Below is a small trained network, with its code and all its weights. Each question gives an input and a class and asks what happens when units are switched off, that is, made to give their printed mean instead of their output.

import numpy as np


def w(rows, s, z=0):
    codes = np.array(rows[::2]) - 128.0
    scale = np.full(codes.shape[1], s)
    scale[-1] = z or s
    return codes * scale


def norm(h):
    return h / np.sqrt((h * h).mean(-1, keepdims=True) + 1e-5)


def f(y):
    return y / 2 * (1 + np.tanh(0.7978845608 * (y + 0.044715 * y**3)))


def log_softmax(a):
    a = a - a.max(-1, keepdims=True)
    return a - np.log(np.exp(a).sum(-1, keepdims=True))


def net(x, mask):
    res = np.array(x, float).reshape(1, 8) / 4 @ E
    u = 0
    for l in range(2):
        y = f(norm(res) @ A[l][:, :-1].T + A[l][:, -1])
        res = res + np.where(mask[u : u + 9], y, B[l][:, -1]) @ B[l][:, :-1]
        u += 9
    return log_softmax(norm(res)[-1] @ U[:, :-1].T + U[:, -1])


A, B = {}, {}
E = w([
[89,119,93,54,116],'x0',
[140,39,75,172,145],'x1',
[178,138,153,157,234],'x2',
[60,164,151,111,147],'x3',
[119,125,87,117,207],'x4',
[144,101,192,204,74],'x5',
[79,61,254,89,124],'x6',
[214,150,193,81,45],'x7',
],0.0069)
A[0] = w([
[178,110,222,58,50,70],'L0N1',
[135,2,96,115,176,39],'L0N2',
[126,192,152,103,224,7],'L0N3',
[127,72,197,212,148,52],'L0N4',
[183,196,139,121,161,46],'L0N5',
[173,212,152,137,213,5],'L0N6',
[162,165,215,221,90,33],'L0N7',
[226,147,68,107,93,97],'L0N8',
[84,106,107,160,34,150],'L0N9',
],0.0099,0.0028)
B[0] = w([
[73,195,203,3,181,255],'L0N1',
[245,73,170,88,130,187],'L0N2',
[150,236,27,128,202,172],'L0N3',
[111,28,99,156,74,191],'L0N4',
[149,158,112,168,71,149],'L0N5',
[243,180,97,162,103,170],'L0N6',
[85,61,163,113,103,210],'L0N7',
[159,184,109,189,53,190],'L0N8',
[102,228,71,203,74,198],'L0N9',
],0.0075,0.005)
A[1] = w([
[121,181,206,35,130,94],'L1N1',
[106,62,191,122,189,3],'L1N2',
[129,150,130,151,237,74],'L1N3',
[213,151,226,160,147,35],'L1N4',
[148,70,46,232,181,62],'L1N5',
[54,138,20,102,179,100],'L1N6',
[112,77,131,54,149,118],'L1N7',
[100,96,1,74,158,142],'L1N8',
[174,115,135,170,96,124],'L1N9',
],0.0076,0.0021)
B[1] = w([
[160,210,182,58,87,253],'L1N1',
[203,124,100,129,59,163],'L1N2',
[150,180,80,72,140,166],'L1N3',
[105,159,151,112,67,153],'L1N4',
[162,139,124,25,76,224],'L1N5',
[69,78,235,86,111,210],'L1N6',
[191,166,166,130,83,177],'L1N7',
[101,104,254,75,83,215],'L1N8',
[88,144,127,134,97,153],'L1N9',
],0.0077,0.0034)
U = w([
[128,134,98,88,252,77],'0',
[109,115,139,182,181,10],'1',
[199,207,49,183,103,177],'2',
[83,182,228,18,100,173],'3',
[186,3,171,129,135,153],'4',
[33,91,137,206,83,129],'5',
],0.014,0.011)

Each question gives the input, the list of numbers given to net, and the class t.
The units are the neurons (one row each of A and B). Each row of codes is followed by its name. A weight is (code - 128) times the scale printed after its matrix; where a second scale follows, it is the last column's (A, B and U).
mask holds one flag per neuron, layer by layer. A switched-off neuron (its flag False) gives its mean, the last column of its row in B, instead of its output. The means were averaged over made-up inputs and are rounded, as every weight is.
A unit's drop is (log p(t) with every unit on - log p(t) with that unit switched off) / (log p(t) with every unit on - log p(t) with every unit switched off).
The circuit of an input: a set's keep is (log p(t) with only the set's units on - log p(t) with every unit switched off) / (log p(t) with every unit on - log p(t) with every unit switched off). Starting from the 12 units with the biggest drops (on a tie, the unit counted first), units are removed one at a time, each time the one whose removal leaves the highest keep (on an exact tie, the one counted first), for as long as the keep stays at least 0.8.
circuit, biggest first: the units of the circuit, biggest drop first
most important unit: the unit with the biggest drop
top k neurons: the k neurons with the biggest drops, biggest first
k most important neurons of layer l: the k neurons of layer l with the biggest drops, biggest first
drop when u is switched off: that unit's drop, to one decimal
input [-1,3,-1,6,5,0,5,-2], class 4: most important unit => L0N1
input [-1,2,7,-4,-1,7,-4,-4], class 4: 4 most important neurons of layer 0 => (L0N4, L0N9, L0N3, L0N7)
input [-7,8,2,6,-3,3,0,-6], class 4: top 2 neurons => (L1N5, L0N2)
input [-4,-8,-1,0,2,-2,0,1], class 2: top 2 neurons => (L0N6, L0N3)
input [-4,5,-4,1,1,-7,7,-5], class 4: circuit, biggest first => (L0N2, L0N1)
input [4,1,-6,-4,-5,-2,-1,-1], class 2: top 3 neurons => (L0N9, L0N8, L0N7)
input [-6,8,5,4,7,-7,7,-1], class 4: top 2 neurons => (L0N2, L0N1)
input [-4,5,-2,-3,-2,4,-2,-7], class 4: 2 most important neurons of layer 0 => (L0N2, L0N8)
input [3,-2,2,8,0,-1,-4,7], class 2: drop when L1N8 is switched off => 0.2
input [8,1,8,-1,-1,0,-2,1], class 2: drop when L1N1 is switched off => 0.0
input [4,-2,3,-4,5,2,-2,-1], class 2: drop when L0N6 is switched off => 0.1
input [-7,-2,7,6,-1,-6,-1,1], class 2: drop when L0N6 is switched off => 0.1
